Below are the code and all the weights of a small trained network. Each question names an input and a target symbol and asks about switching units off, where a switched-off unit gives its printed mean instead of its output.

import numpy as np


def w(rows, s, z=0):
    codes = np.array(rows[::2]) - 128.0
    scale = np.full(codes.shape[1], s)
    scale[-1] = z or s
    return codes * scale


def norm(h):
    return h / np.sqrt((h * h).mean(-1, keepdims=True) + 1e-5)


def f(y):
    return y / 2 * (1 + np.tanh(0.7978845608 * (y + 0.044715 * y**3)))


def softmax(a):
    e = np.exp(a - a.max(-1, keepdims=True))
    return e / e.sum(-1, keepdims=True)


def log_softmax(a):
    a = a - a.max(-1, keepdims=True)
    return a - np.log(np.exp(a).sum(-1, keepdims=True))


def net(x, mask):
    ids = ['αβεζηθλμξπτφψ'.index(c) for c in x.split()]
    T = len(ids)
    res = E[ids] + P[:T]
    u = 0
    for l in range(2):
        r = norm(res)
        for j in range(3):
            rows = slice(4 * j, 4 * j + 4)
            q, k, v = (r @ M[l][rows].T for M in (Q, K, V))
            z = softmax(np.where(np.tri(T) > 0, q @ k.T / 4**0.5, -1e9)) @ v
            o = O[l][rows]
            res = res + np.where(mask[u + j], z, o[:, -1]) @ o[:, :-1]
        u += 3
        y = f(norm(res) @ A[l][:, :-1].T + A[l][:, -1])
        res = res + np.where(mask[u : u + 4], y, B[l][:, -1]) @ B[l][:, :-1]
        u += 4
    return log_softmax(norm(res)[-1] @ U[:, :-1].T + U[:, -1])


Q, K, V, O, A, B = {}, {}, {}, {}, {}, {}
E = w([
[149,104,120],'α',
[119,120,80],'β',
[107,108,84],'ε',
[172,64,153],'ζ',
[163,97,139],'η',
[155,100,123],'θ',
[86,126,64],'λ',
[143,3,189],'μ',
[167,135,145],'ξ',
[159,42,204],'π',
[136,120,206],'τ',
[162,72,221],'φ',
[129,142,128],'ψ',
],0.006)
P = w([
[123,153,127],'0',
[1,97,170],'1',
[209,94,68],'2',
[113,128,142],'3',
[45,78,200],'4',
[198,83,69],'5',
],0.0099)
Q[0] = w([
[127,105,51],'L0H0',
[149,193,84],'L0H0',
[97,131,53],'L0H0',
[233,228,164],'L0H0',
[123,114,67],'L0H1',
[251,155,77],'L0H1',
[69,144,197],'L0H1',
[102,128,165],'L0H1',
[105,132,254],'L0H2',
[176,93,169],'L0H2',
[61,124,125],'L0H2',
[81,152,64],'L0H2',
],0.0055)
K[0] = w([
[137,173,162],'L0H0',
[127,177,94],'L0H0',
[110,175,157],'L0H0',
[139,149,14],'L0H0',
[99,121,104],'L0H1',
[49,110,151],'L0H1',
[253,142,118],'L0H1',
[178,118,135],'L0H1',
[103,226,152],'L0H2',
[132,142,183],'L0H2',
[119,161,115],'L0H2',
[134,82,67],'L0H2',
],0.0079)
V[0] = w([
[176,72,66],'L0H0',
[188,68,57],'L0H0',
[156,40,92],'L0H0',
[156,148,137],'L0H0',
[52,193,192],'L0H1',
[151,145,36],'L0H1',
[36,50,79],'L0H1',
[158,197,45],'L0H1',
[86,162,255],'L0H2',
[110,157,184],'L0H2',
[113,69,71],'L0H2',
[112,49,120],'L0H2',
],0.0061)
O[0] = w([
[3,112,135,111],'L0H0',
[6,90,114,101],'L0H0',
[41,108,84,193],'L0H0',
[114,93,162,103],'L0H0',
[222,107,108,125],'L0H1',
[97,150,49,46],'L0H1',
[85,29,85,164],'L0H1',
[116,193,61,9],'L0H1',
[242,203,84,204],'L0H2',
[201,166,80,149],'L0H2',
[106,84,179,138],'L0H2',
[133,113,200,195],'L0H2',
],0.0059,0.0016)
A[0] = w([
[30,82,217,121],'L0N0',
[59,189,139,61],'L0N1',
[66,218,255,136],'L0N2',
[63,156,106,2],'L0N3',
],0.01,0.0031)
B[0] = w([
[108,41,89,254],'L0N0',
[79,192,97,151],'L0N1',
[168,191,247,227],'L0N2',
[80,141,53,130],'L0N3',
],0.011,0.0063)
Q[1] = w([
[131,64,238],'L1H0',
[254,149,14],'L1H0',
[81,149,205],'L1H0',
[179,19,177],'L1H0',
[11,90,138],'L1H1',
[148,183,114],'L1H1',
[248,47,109],'L1H1',
[237,76,115],'L1H1',
[93,158,216],'L1H2',
[115,148,222],'L1H2',
[53,146,210],'L1H2',
[165,57,37],'L1H2',
],0.007)
K[1] = w([
[203,156,44],'L1H0',
[2,139,154],'L1H0',
[181,141,153],'L1H0',
[127,152,29],'L1H0',
[156,42,113],'L1H1',
[87,128,159],'L1H1',
[188,211,80],'L1H1',
[183,230,97],'L1H1',
[141,29,164],'L1H2',
[142,46,144],'L1H2',
[137,66,142],'L1H2',
[171,196,90],'L1H2',
],0.0086)
V[1] = w([
[156,188,155],'L1H0',
[113,151,131],'L1H0',
[168,241,141],'L1H0',
[169,166,189],'L1H0',
[73,106,183],'L1H1',
[125,119,69],'L1H1',
[2,59,111],'L1H1',
[132,121,35],'L1H1',
[169,94,38],'L1H2',
[44,179,136],'L1H2',
[159,85,119],'L1H2',
[188,151,47],'L1H2',
],0.0062)
O[1] = w([
[83,55,96,97],'L1H0',
[120,88,153,98],'L1H0',
[22,53,146,44],'L1H0',
[132,69,27,143],'L1H0',
[153,124,13,189],'L1H1',
[170,146,192,51],'L1H1',
[255,105,56,84],'L1H1',
[187,149,231,7],'L1H1',
[111,228,176,41],'L1H2',
[219,38,154,78],'L1H2',
[115,177,80,160],'L1H2',
[103,178,226,5],'L1H2',
],0.0047,0.0011)
A[1] = w([
[81,150,3,6],'L1N0',
[203,9,89,150],'L1N1',
[241,129,27,12],'L1N2',
[143,36,108,123],'L1N3',
],0.0066,0.0026)
B[1] = w([
[98,2,162,121],'L1N0',
[77,215,135,253],'L1N1',
[165,172,188,135],'L1N2',
[96,190,139,200],'L1N3',
],0.0079,0.0054)
U = w([
[64,204,72,107],'α',
[86,77,44,121],'β',
[151,36,71,145],'ε',
[69,80,138,53],'ζ',
[85,174,199,64],'η',
[51,190,75,33],'θ',
[181,106,17,254],'λ',
[151,3,135,128],'μ',
[172,175,120,200],'ξ',
[145,71,224,72],'π',
[187,154,164,173],'τ',
[210,123,192,152],'φ',
[178,195,82,178],'ψ',
],0.012,0.0052)

Each question gives the input, a string of symbols that net reads in full, and the target symbol t.
The units are the heads (4 rows each of Q, K, V and O) and the neurons (one row each of A and B). Each row of codes is followed by its name. A weight is (code - 128) times the scale printed after its matrix; where a second scale follows, it is the last column's (O, A, B and U).
mask holds one flag per unit, layer by layer, with each layer's heads first. A switched-off unit (its flag False) gives its mean, the last column of its rows in O or B, instead of its output. The means were averaged over made-up inputs and are rounded, as every weight is.
A unit's drop is (log p(t) with every unit on - log p(t) with that unit switched off) / (log p(t) with every unit on - log p(t) with every unit switched off).
The circuit of an input: a set's keep is (log p(t) with only the set's units on - log p(t) with every unit switched off) / (log p(t) with every unit on - log p(t) with every unit switched off). Starting from the 12 units with the biggest drops (on a tie, the unit counted first), units are removed one at a time, each time the one whose removal leaves the highest keep (on an exact tie, the one counted first), for as long as the keep stays at least 0.8.
circuit, biggest first: the units of the circuit, biggest drop first
unit that matters most: the unit with the biggest drop
k most important neurons: the k neurons with the biggest drops, biggest first
heads that matter: for each layer, one digit per head in row order, 1 if its drop is at least 0.15 and else 0, layers parted by /
input τ π θ, target η: circuit, biggest first => [L1H1; L0H2]
input π ξ ψ, target α: most important neuron => [L1N1]
input π τ β, target α: circuit, biggest first => [L0N0; L0H2; L1H1]
input α ψ ξ τ φ ξ, target μ: 3 most important neurons => [L0N2; L0N1; L0N3]
input λ ε ε α, target α: heads that matter => 011 / 111
input ψ α ψ, target π: circuit, biggest first => [L1H1; L0H1]
input α π ε θ ψ θ, target μ: heads that matter => 111 / 001
input π φ ε, target α: circuit, biggest first => [L0N0; L0H2; L1H1]
input ζ ψ ψ ε ψ φ, target λ: 2 most important neurons => [L0N2; L0N0]
input α ψ τ, target μ: 3 most important neurons => [L0N2; L0N1; L0N3]
input α θ ε, target μ: heads that matter => 011 / 001
input π ζ ζ θ η ξ, target α: circuit, biggest first => [L0N0; L0H2; L1H1; L0N2]
input τ ζ α ψ ξ ξ, target η: heads that matter => 001 / 110
input ψ β ψ α, target α: heads that matter => 111 / 001
input α λ ψ, target μ: unit that matters most => L0H1
input π β φ, target α: 2 most important neurons => [L0N0; L0N2]
input τ π ζ, target η: heads that matter => 001 / 110
input α ε η, target μ: 3 most important neurons => [L0N2; L0N3; L0N1]
input ψ ζ α, target π: heads that matter => 001 / 010
input π π ζ, target α: 2 most important neurons => [L1N1; L0N0]
input λ β α, target φ: unit that matters most => L1H1
input π ε φ ψ ζ λ, target α: heads that matter => 011 / 010
input π λ ζ, target α: 3 most important neurons => [L0N0; L1N1; L0N2]
